Below is a small trained network, with its code and all its weights. Each question gives an input and a class and asks what happens when units are switched off, that is, made to give their printed mean instead of their output.

import numpy as np


def w(rows, s, z=0):
    codes = np.array(rows[::2]) - 128.0
    scale = np.full(codes.shape[1], s)
    scale[-1] = z or s
    return codes * scale


def norm(h):
    return h / np.sqrt((h * h).mean(-1, keepdims=True) + 1e-5)


def f(y):
    return np.maximum(y, 0)


def log_softmax(a):
    a = a - a.max(-1, keepdims=True)
    return a - np.log(np.exp(a).sum(-1, keepdims=True))


def net(x, mask):
    res = np.array(x, float).reshape(1, 8) / 4 @ E
    u = 0
    for l in range(3):
        y = f(norm(res) @ A[l][:, :-1].T + A[l][:, -1])
        res = res + np.where(mask[u : u + 7], y, B[l][:, -1]) @ B[l][:, :-1]
        u += 7
    return log_softmax(norm(res)[-1] @ U[:, :-1].T + U[:, -1])


A, B = {}, {}
E = w([
[120,124,115,126,137,134,133],'x0',
[106,111,81,117,155,141,145],'x1',
[141,39,180,133,150,98,227],'x2',
[109,108,146,2,81,99,119],'x3',
[122,124,119,129,137,132,130],'x4',
[161,79,157,109,221,105,20],'x5',
[54,159,152,145,149,6,113],'x6',
[127,172,156,73,205,175,142],'x7',
],0.0082)
A[0] = w([
[192,37,147,136,163,83,125,52],'L0N0',
[140,68,99,121,157,109,52,62],'L0N1',
[152,2,52,180,34,91,61,110],'L0N2',
[209,54,141,93,85,151,172,150],'L0N3',
[124,167,72,110,88,176,47,3],'L0N4',
[233,59,97,180,98,225,69,94],'L0N5',
[181,80,142,125,183,177,45,82],'L0N6',
],0.0099,0.0049)
B[0] = w([
[131,87,72,142,59,87,194,191],'L0N0',
[154,52,143,162,69,42,53,193],'L0N1',
[180,252,240,90,166,115,165,253],'L0N2',
[52,66,155,71,168,157,127,230],'L0N3',
[135,131,22,52,95,66,119,184],'L0N4',
[31,103,131,154,193,245,42,253],'L0N5',
[213,103,153,102,135,24,115,227],'L0N6',
],0.011,0.0063)
A[1] = w([
[74,171,112,146,6,226,248,166],'L1N0',
[206,203,57,179,103,115,23,58],'L1N1',
[170,123,161,147,212,124,104,142],'L1N2',
[124,168,105,103,78,174,29,80],'L1N3',
[111,87,178,203,169,98,196,2],'L1N4',
[178,147,93,213,156,160,156,130],'L1N5',
[189,165,127,38,226,188,149,140],'L1N6',
],0.011,0.002)
B[1] = w([
[205,42,158,146,166,9,31,255],'L1N0',
[108,114,68,149,39,133,231,237],'L1N1',
[154,139,133,190,102,89,136,222],'L1N2',
[149,114,19,71,150,80,156,218],'L1N3',
[81,144,136,139,46,229,156,197],'L1N4',
[180,116,141,171,121,136,156,162],'L1N5',
[167,214,185,122,161,107,123,224],'L1N6',
],0.012,0.0067)
A[2] = w([
[4,169,142,180,99,72,118,93],'L2N0',
[133,129,118,212,137,155,152,7],'L2N1',
[139,137,92,222,125,149,149,19],'L2N2',
[183,161,84,109,170,112,154,174],'L2N3',
[126,40,211,140,131,180,219,86],'L2N4',
[152,221,189,123,150,107,194,134],'L2N5',
[87,136,145,10,76,85,113,62],'L2N6',
],0.015,0.0018)
B[2] = w([
[127,127,91,35,183,173,3,195],'L2N0',
[169,79,173,110,155,135,181,173],'L2N1',
[122,82,157,106,173,202,212,185],'L2N2',
[71,154,177,142,72,108,125,203],'L2N3',
[108,195,35,111,73,91,108,238],'L2N4',
[129,179,141,179,144,102,128,208],'L2N5',
[127,92,150,193,151,231,207,254],'L2N6',
],0.015,0.0086)
U = w([
[74,166,1,105,28,96,191,125],'0',
[153,19,146,180,114,5,88,97],'1',
[131,118,142,162,169,188,192,253],'2',
[123,243,169,181,161,78,122,100],'3',
[77,151,93,91,197,210,35,63],'4',
],0.0095,0.0022)

Each question gives the input, the list of numbers given to net, and the class t.
The units are the neurons (one row each of A and B). Each row of codes is followed by its name. A weight is (code - 128) times the scale printed after its matrix; where a second scale follows, it is the last column's (A, B and U).
mask holds one flag per neuron, layer by layer. A switched-off neuron (its flag False) gives its mean, the last column of its row in B, instead of its output. The means were averaged over made-up inputs and are rounded, as every weight is.
A unit's drop is (log p(t) with every unit on - log p(t) with that unit switched off) / (log p(t) with every unit on - log p(t) with every unit switched off).
The circuit of an input: a set's keep is (log p(t) with only the set's units on - log p(t) with every unit switched off) / (log p(t) with every unit on - log p(t) with every unit switched off). Starting from the 12 units with the biggest drops (on a tie, the unit counted first), units are removed one at a time, each time the one whose removal leaves the highest keep (on an exact tie, the one counted first), for as long as the keep stays at least 0.8.
units of the circuit, in order: the units of the circuit, biggest drop first
top k neurons: the k neurons with the biggest drops, biggest first
top k neurons in layer l: the k neurons of layer l with the biggest drops, biggest first
input [6,5,4,-1,3,0,2,7], class 3: top neuron : (L1N6)
input [-1,0,3,7,6,-1,-8,-4], class 4: units of the circuit, in order : (L0N5, L1N1)
input [1,-7,0,-7,6,5,3,5], class 2: top 2 neurons in layer 1 : (L1N0, L1N4)
input [2,-2,-5,-8,2,7,8,-1], class 2: units of the circuit, in order : (L1N0, L2N2, L1N1)
input [1,-8,2,-1,6,4,7,6], class 4: units of the circuit, in order : (L2N0, L1N0)
input [0,0,-1,2,-2,-6,-4,6], class 1: top 2 neurons : (L1N0, L0N2)
input [-2,4,2,3,-4,-5,5,-3], class 1: units of the circuit, in order : (L1N0, L0N6)
input [2,-7,-8,-6,-1,2,0,-7], class 0: top 4 neurons : (L0N4, L1N3, L1N1, L2N6)
input [0,-5,-7,4,-8,-1,-3,-8], class 3: top 2 neurons in layer 1 : (L1N6, L1N4)
input [-4,4,4,2,6,1,1,-2], class 0: top 2 neurons : (L2N4, L0N0)
input [3,-2,-2,5,3,6,0,4], class 1: top 2 neurons : (L0N1, L0N2)
input [-7,-2,6,5,-2,-3,-7,-1], class 4: units of the circuit, in order : (L0N3, L1N1)
input [6,-7,8,-5,-5,-8,4,3], class 0: top 2 neurons : (L2N4, L1N4)
input [-4,8,8,-7,6,7,7,-5], class 0: top 2 neurons in layer 1 : (L1N4, L1N0)
input [8,8,-7,-4,6,8,-7,-8], class 1: units of the circuit, in order : (L0N6)
input [7,-6,-1,-8,4,7,1,-1], class 2: top 3 neurons in layer 0 : (L0N3, L0N5, L0N4)
input [-2,-5,6,-4,-7,1,-8,-3], class 4: top 2 neurons : (L0N5, L0N3)
input [3,-8,8,-6,4,0,-1,-7], class 0: units of the circuit, in order : (L2N4, L1N4)
input [-4,-8,3,-7,-8,-7,5,-4], class 1: top 3 neurons in layer 0 : (L0N6, L0N2, L0N5)
input [-8,0,-4,8,7,-4,3,-7], class 2: units of the circuit, in order : (L2N6)
input [0,1,0,2,5,-3,-1,7], class 3: top 2 neurons : (L1N6, L0N0)
input [-7,-1,-6,-7,-2,1,5,3], class 2: top 2 neurons in layer 2 : (L2N2, L2N4)
input [6,6,6,3,3,7,8,7], class 4: units of the circuit, in order : (L1N0, L0N2, L2N0, L1N3)
input [-1,-4,-5,2,7,-3,-5,7], class 3: top 2 neurons : (L1N6, L0N1)
input [1,3,-5,-7,5,1,-1,-7], class 2: top 3 neurons : (L2N2, L1N1, L0N5)
input [1,-1,7,-1,-1,6,2,2], class 0: units of the circuit, in order : (L2N4, L1N4)
input [1,6,-5,5,-6,-5,7,-2], class 4: top neuron : (L2N0)
input [-2,-2,-8,-2,2,7,7,8], class 0: top 2 neurons : (L0N2, L1N1)
